Below are the code and all the weights of a small trained network. Each question names an input and a class and asks about switching units off, where a switched-off unit gives its printed mean instead of its output.

import numpy as np


def w(rows, s, z=0):
    codes = np.array(rows[::2]) - 128.0
    scale = np.full(codes.shape[1], s)
    scale[-1] = z or s
    return codes * scale


def f(y):
    return y / 2 * (1 + np.tanh(0.7978845608 * (y + 0.044715 * y**3)))


def log_softmax(a):
    a = a - a.max(-1, keepdims=True)
    return a - np.log(np.exp(a).sum(-1, keepdims=True))


def net(x, mask):
    res = np.array(x, float).reshape(1, 6) / 4 @ E
    y = f(res @ A[0][:, :-1].T + A[0][:, -1])
    res = res + np.where(mask, y, B[0][:, -1]) @ B[0][:, :-1]
    return log_softmax(res[-1] @ U[:, :-1].T + U[:, -1])


A, B = {}, {}
E = w([
[135,134,138,100,135,121,117,129,145,129,91,145],'x0',
[183,132,169,195,125,149,54,180,131,83,84,121],'x1',
[114,147,141,176,116,9,113,222,205,76,137,154],'x2',
[120,149,138,112,136,146,129,158,155,123,122,97],'x3',
[148,142,133,114,124,135,132,131,172,151,104,123],'x4',
[107,178,49,147,76,178,162,151,113,73,141,149],'x5',
],0.015)
A[0] = w([
[107,142,129,127,119,135,198,105,133,51,81,170,33],'neuron 1',
[127,53,195,127,198,57,122,126,141,180,145,104,72],'neuron 2',
[1,60,98,52,113,92,207,121,185,166,160,155,4],'neuron 3',
[143,249,53,138,93,115,185,172,86,109,110,181,70],'neuron 4',
[129,156,112,171,161,32,133,166,188,102,147,148,87],'neuron 5',
[64,143,115,94,66,36,95,126,182,101,183,146,81],'neuron 6',
],0.0082,0.0025)
B[0] = w([
[187,153,48,130,179,105,197,147,205,117,81,106,161],'neuron 1',
[95,107,125,122,178,85,221,148,179,65,199,184,216],'neuron 2',
[188,79,166,169,63,99,45,166,91,58,84,117,246],'neuron 3',
[103,126,127,107,154,114,188,175,209,110,137,147,236],'neuron 4',
[151,143,96,88,160,133,69,81,7,177,151,102,250],'neuron 5',
[139,172,74,98,181,189,149,126,71,122,94,130,231],'neuron 6',
],0.011,0.012)
U = w([
[136,172,69,6,155,195,164,27,29,200,136,116,255],'0',
[46,154,118,118,146,108,246,148,231,63,185,225,37],'1',
[213,101,160,254,52,104,6,191,148,32,64,150,87],'2',
],0.0085,0.00075)

Each question gives the input, the list of numbers given to net, and the class t.
The units are the neurons (one row each of A and B). Each row of codes is followed by its name. A weight is (code - 128) times the scale printed after its matrix; where a second scale follows, it is the last column's (A, B and U).
mask holds one flag per neuron, in row order. A switched-off neuron (its flag False) gives its mean, the last column of its row in B, instead of its output. The means were averaged over made-up inputs and are rounded, as every weight is.
A unit's drop is (log p(t) with every unit on - log p(t) with that unit switched off) / (log p(t) with every unit on - log p(t) with every unit switched off).
The circuit of an input: a set's keep is (log p(t) with only the set's units on - log p(t) with every unit switched off) / (log p(t) with every unit on - log p(t) with every unit switched off). Starting from all 6 units, units are removed one at a time, each time the one whose removal leaves the highest keep (on an exact tie, the one counted first), for as long as the keep stays at least 0.8.
circuit, biggest first: the units of the circuit, biggest drop first
k most important neurons: the k neurons with the biggest drops, biggest first
drop of u: that unit's drop, to one decimal
input [7,-6,5,4,6,-5], class 2: most important neuron -> neuron 3
input [-7,6,6,5,-8,6], class 0: 2 most important neurons -> neuron 5; neuron 3
input [8,-2,4,7,7,3], class 0: 2 most important neurons -> neuron 5; neuron 2
input [5,7,8,2,-3,-6], class 0: circuit, biggest first -> neuron 5; neuron 3
input [-5,-5,6,-2,-3,-5], class 0: 3 most important neurons -> neuron 5; neuron 6; neuron 4
input [4,-5,8,1,-4,-1], class 0: 2 most important neurons -> neuron 5; neuron 6
input [5,6,0,-7,-5,-7], class 1: 2 most important neurons -> neuron 2; neuron 3
input [1,3,5,-5,-8,-5], class 0: 3 most important neurons -> neuron 5; neuron 4; neuron 3
input [2,-8,-2,2,4,8], class 1: 2 most important neurons -> neuron 4; neuron 1
input [4,-6,-4,6,8,1], class 2: circuit, biggest first -> neuron 3; neuron 5
input [4,-7,6,2,5,-6], class 2: 3 most important neurons -> neuron 3; neuron 4; neuron 5
input [4,-7,5,8,0,-6], class 2: 2 most important neurons -> neuron 3; neuron 4
input [6,-5,-2,-1,-8,-5], class 1: 2 most important neurons -> neuron 2; neuron 5
input [5,2,3,1,4,4], class 1: circuit, biggest first -> neuron 3
input [-6,-8,-3,-1,-6,7], class 2: 2 most important neurons -> neuron 3; neuron 2
input [-4,3,-1,4,-2,-6], class 1: 2 most important neurons -> neuron 2; neuron 3
input [5,-7,6,-8,-5,-6], class 2: 2 most important neurons -> neuron 3; neuron 4
input [6,-7,-3,-5,-4,4], class 2: drop of neuron 3 -> 0.6
input [2,-6,0,4,2,-3], class 2: drop of neuron 3 -> 0.8
input [6,4,8,-3,-1,1], class 0: drop of neuron 5 -> 0.3
input [-4,-6,5,2,-2,-3], class 2: drop of neuron 3 -> 2.2
